Here is a tiny trained network, its code and every weight. The questions are about switching its units off for an input and a class, where a switched-off unit gives its printed mean instead of its output.

import numpy as np


def w(rows, s, z=0):
    codes = np.array(rows[::2]) - 128.0
    scale = np.full(codes.shape[1], s)
    scale[-1] = z or s
    return codes * scale


def f(y):
    return y / 2 * (1 + np.tanh(0.7978845608 * (y + 0.044715 * y**3)))


def log_softmax(a):
    a = a - a.max(-1, keepdims=True)
    return a - np.log(np.exp(a).sum(-1, keepdims=True))


def net(x, mask):
    res = np.array(x, float).reshape(1, 2) / 4 @ E
    y = f(res @ A[0][:, :-1].T + A[0][:, -1])
    res = res + np.where(mask, y, B[0][:, -1]) @ B[0][:, :-1]
    return log_softmax(res[-1] @ U[:, :-1].T + U[:, -1])


A, B = {}, {}
E = w([
[199,151,141],'x0',
[100,184,251],'x1',
],0.013)
A[0] = w([
[97,167,215,148],'neuron 0',
[114,236,215,233],'neuron 1',
[212,118,147,120],'neuron 2',
[56,131,245,198],'neuron 3',
[99,18,25,186],'neuron 4',
[86,139,48,134],'neuron 5',
[232,212,102,180],'neuron 6',
[254,166,9,253],'neuron 7',
],0.0076,0.0057)
B[0] = w([
[70,50,170,189],'neuron 0',
[78,118,214,229],'neuron 1',
[160,204,158,142],'neuron 2',
[27,126,175,220],'neuron 3',
[145,95,1,235],'neuron 4',
[100,127,75,163],'neuron 5',
[220,191,198,173],'neuron 6',
[208,63,146,248],'neuron 7',
],0.0095,0.011)
U = w([
[200,191,216,163],'0',
[152,33,14,156],'1',
[29,200,64,134],'2',
[108,199,110,1],'3',
[1,116,207,134],'4',
],0.0077,0.006)

Each question gives the input, the list of numbers given to net, and the class t.
The units are the neurons (one row each of A and B). Each row of codes is followed by its name. A weight is (code - 128) times the scale printed after its matrix; where a second scale follows, it is the last column's (A, B and U).
mask holds one flag per neuron, in row order. A switched-off neuron (its flag False) gives its mean, the last column of its row in B, instead of its output. The means were averaged over made-up inputs and are rounded, as every weight is.
A unit's drop is (log p(t) with every unit on - log p(t) with that unit switched off) / (log p(t) with every unit on - log p(t) with every unit switched off).
The circuit of an input: a set's keep is (log p(t) with only the set's units on - log p(t) with every unit switched off) / (log p(t) with every unit on - log p(t) with every unit switched off). Starting from all 8 units, units are removed one at a time, each time the one whose removal leaves the highest keep (on an exact tie, the one counted first), for as long as the keep stays at least 0.8.
circuit, biggest first: the units of the circuit, biggest drop first
top k neurons: the k neurons with the biggest drops, biggest first
drop of u: that unit's drop, to one decimal
input [8,-4], class 0: top neuron : neuron 6
input [6,5], class 4: circuit, biggest first : neuron 1; neuron 0
input [4,-2], class 0: circuit, biggest first : neuron 4; neuron 6
input [-4,0], class 2: top 3 neurons : neuron 7; neuron 1; neuron 0
input [8,-5], class 0: top 2 neurons : neuron 6; neuron 2
input [5,-3], class 0: top 3 neurons : neuron 6; neuron 4; neuron 2
input [-5,0], class 2: top 3 neurons : neuron 7; neuron 1; neuron 0
input [2,0], class 0: top 2 neurons : neuron 4; neuron 3
input [8,6], class 4: top 4 neurons : neuron 1; neuron 0; neuron 3; neuron 7
input [7,-3], class 0: top 2 neurons : neuron 6; neuron 4
input [8,8], class 4: drop of neuron 0 : 0.1
